Here is a tiny trained network, its code and every weight. The questions are about switching its units off for an input and a target symbol, where a switched-off unit gives its printed mean instead of its output.

import numpy as np


def w(rows, s, z=0):
    codes = np.array(rows[::2]) - 128.0
    scale = np.full(codes.shape[1], s)
    scale[-1] = z or s
    return codes * scale


def norm(h):
    return h / np.sqrt((h * h).mean(-1, keepdims=True) + 1e-5)


def f(y):
    return np.maximum(y, 0)


def softmax(a):
    e = np.exp(a - a.max(-1, keepdims=True))
    return e / e.sum(-1, keepdims=True)


def log_softmax(a):
    a = a - a.max(-1, keepdims=True)
    return a - np.log(np.exp(a).sum(-1, keepdims=True))


def net(x, mask):
    ids = ['βγδζηλμξπτφω'.index(c) for c in x.split()]
    T = len(ids)
    res = E[ids] + P[:T]
    u = 0
    for l in range(3):
        q, k, v = (norm(res) @ M[l].T for M in (Q, K, V))
        z = softmax(np.where(np.tri(T) > 0, q @ k.T / 2**0.5, -1e9)) @ v
        res = res + np.where(mask[u], z, O[l][:, -1]) @ O[l][:, :-1]
        u += 1
        y = f(norm(res) @ A[l][:, :-1].T + A[l][:, -1])
        res = res + np.where(mask[u : u + 4], y, B[l][:, -1]) @ B[l][:, :-1]
        u += 4
    return log_softmax(norm(res)[-1] @ U[:, :-1].T + U[:, -1])


Q, K, V, O, A, B = {}, {}, {}, {}, {}, {}
E = w([
[170,140,139,119,143],'β',
[61,2,179,16,42],'γ',
[141,128,138,116,151],'δ',
[138,124,142,135,167],'ζ',
[172,136,138,115,142],'η',
[142,122,171,136,68],'λ',
[139,129,137,127,167],'μ',
[147,119,146,154,175],'ξ',
[158,190,120,138,98],'π',
[156,112,120,102,158],'τ',
[154,111,124,122,179],'φ',
[144,115,139,140,179],'ω',
],0.023)
P = w([
[61,164,198,88,190],'0',
[7,198,41,44,143],'1',
[175,88,145,152,176],'2',
[185,104,141,145,153],'3',
[187,119,133,138,132],'4',
[182,132,123,130,119],'5',
[178,140,115,122,106],'6',
[175,146,109,118,99],'7',
],0.012)
Q[0] = w([
[137,91,122,72,132],'0.h1',
[170,8,35,162,66],'0.h1',
],0.011)
K[0] = w([
[208,76,179,61,230],'0.h1',
[1,2,67,47,5],'0.h1',
],0.0049)
V[0] = w([
[176,155,161,94,211],'0.h1',
[138,255,65,156,194],'0.h1',
],0.0079)
O[0] = w([
[157,2,54,136,226,255],'0.h1',
[221,209,192,76,75,131],'0.h1',
],0.013,0.004)
A[0] = w([
[143,73,219,2,106,102],'0.n1',
[198,151,141,82,194,68],'0.n2',
[181,133,47,161,197,104],'0.n3',
[196,196,34,159,103,253],'0.n4',
],0.0075,0.0045)
B[0] = w([
[86,150,172,209,186,173],'0.n1',
[5,4,115,189,51,215],'0.n2',
[104,46,214,255,186,242],'0.n3',
[140,83,147,118,186,253],'0.n4',
],0.0087,0.0059)
Q[1] = w([
[114,254,34,164,136],'1.h1',
[105,2,86,156,174],'1.h1',
],0.0059)
K[1] = w([
[133,187,55,90,121],'1.h1',
[137,156,98,208,254],'1.h1',
],0.0079)
V[1] = w([
[94,93,158,103,83],'1.h1',
[87,106,207,80,254],'1.h1',
],0.0068)
O[1] = w([
[177,106,26,238,239,134],'1.h1',
[174,255,191,158,143,253],'1.h1',
],0.0069,0.0071)
A[1] = w([
[60,218,184,110,115,254],'1.n1',
[184,70,71,79,100,222],'1.n2',
[117,135,76,255,20,56],'1.n3',
[98,30,93,122,138,184],'1.n4',
],0.01,0.0024)
B[1] = w([
[172,10,96,166,222,181],'1.n1',
[149,133,93,150,21,148],'1.n2',
[181,157,35,49,97,191],'1.n3',
[222,148,98,120,56,253],'1.n4',
],0.011,0.0055)
Q[2] = w([
[5,249,207,12,110],'2.h1',
[185,65,53,18,124],'2.h1',
],0.011)
K[2] = w([
[165,251,77,207,149],'2.h1',
[114,99,132,37,44],'2.h1',
],0.014)
V[2] = w([
[227,172,2,180,149],'2.h1',
[137,51,29,80,27],'2.h1',
],0.0077)
O[2] = w([
[1,32,158,223,17,254],'2.h1',
[224,187,246,107,154,69],'2.h1',
],0.0084,0.0026)
A[2] = w([
[79,97,162,43,88,63],'2.n1',
[177,255,111,54,108,85],'2.n2',
[99,72,217,195,238,252],'2.n3',
[129,51,165,174,123,116],'2.n4',
],0.013,0.0038)
B[2] = w([
[66,88,53,191,187,131],'2.n1',
[107,224,39,55,212,138],'2.n2',
[44,83,120,47,55,251],'2.n3',
[115,176,90,146,248,221],'2.n4',
],0.012,0.018)
U = w([
[50,80,100,101,138,185],'β',
[157,92,64,227,232,53],'γ',
[198,68,158,230,49,254],'δ',
[213,98,87,86,8,200],'ζ',
[184,140,118,82,146,80],'η',
[132,180,60,130,123,39],'λ',
[169,135,141,107,137,110],'μ',
[140,148,173,136,136,130],'ξ',
[142,129,150,152,116,61],'π',
[152,137,165,132,136,112],'τ',
[129,137,161,158,98,103],'φ',
[122,186,152,148,153,92],'ω',
],0.014,0.0055)

Each question gives the input, a string of symbols that net reads in full, and the target symbol t.
The units are the heads (2 rows each of Q, K, V and O) and the neurons (one row each of A and B). Each row of codes is followed by its name. A weight is (code - 128) times the scale printed after its matrix; where a second scale follows, it is the last column's (O, A, B and U).
mask holds one flag per unit, layer by layer, with each layer's heads first. A switched-off unit (its flag False) gives its mean, the last column of its rows in O or B, instead of its output. The means were averaged over made-up inputs and are rounded, as every weight is.
A unit's drop is (log p(t) with every unit on - log p(t) with that unit switched off) / (log p(t) with every unit on - log p(t) with every unit switched off).
The circuit of an input: a set's keep is (log p(t) with only the set's units on - log p(t) with every unit switched off) / (log p(t) with every unit on - log p(t) with every unit switched off). Starting from the 12 units with the biggest drops (on a tie, the unit counted first), units are removed one at a time, each time the one whose removal leaves the highest keep (on an exact tie, the one counted first), for as long as the keep stays at least 0.8.
units of the circuit, in order: the units of the circuit, biggest drop first
most important unit: the unit with the biggest drop
top k neurons: the k neurons with the biggest drops, biggest first
k most important neurons of layer l: the k neurons of layer l with the biggest drops, biggest first
drop of u: that unit's drop, to one decimal
input γ π π λ π δ λ γ, target γ: units of the circuit, in order -> [2.n1, 2.n3, 1.n4]
input λ λ δ γ τ, target η: most important unit -> 2.h1
input π λ π τ μ γ, target η: 3 most important neurons of layer 2 -> [2.n3, 2.n4, 2.n2]
input β λ λ, target γ: top 3 neurons -> [2.n3, 1.n1, 1.n3]
input λ λ π ω π, target γ: 2 most important neurons of layer 0 -> [0.n4, 0.n2]
input π φ λ λ ξ λ η λ, target ζ: 2 most important neurons of layer 0 -> [0.n3, 0.n4]
input ω β τ λ τ γ, target η: units of the circuit, in order -> [2.h1, 2.n3]
input π π π, target δ: 2 most important neurons of layer 1 -> [1.n2, 1.n1]
input λ β β λ, target γ: units of the circuit, in order -> [2.n3, 0.n4, 1.n3]
input π φ λ μ λ λ π, target γ: top 2 neurons -> [0.n4, 2.n3]
input π τ λ η π π, target δ: 3 most important neurons of layer 1 -> [1.n2, 1.n1, 1.n4]
input λ β δ λ γ π λ γ, target γ: 2 most important neurons of layer 0 -> [0.n1, 0.n3]
input γ λ δ π π τ, target η: top 2 neurons -> [2.n4, 1.n4]
input ζ π τ π λ γ π β, target η: units of the circuit, in order -> [2.h1]
input λ λ ω λ, target δ: 2 most important neurons of layer 1 -> [1.n3, 1.n1]
input λ λ λ, target δ: 3 most important neurons of layer 0 -> [0.n4, 0.n3, 0.n2]
input ζ λ ξ, target β: drop of 2.n3 -> 0.8
input λ λ λ τ τ λ λ, target ζ: drop of 2.n4 -> 0.6
input β β λ ξ, target β: drop of 2.n3 -> 1.1
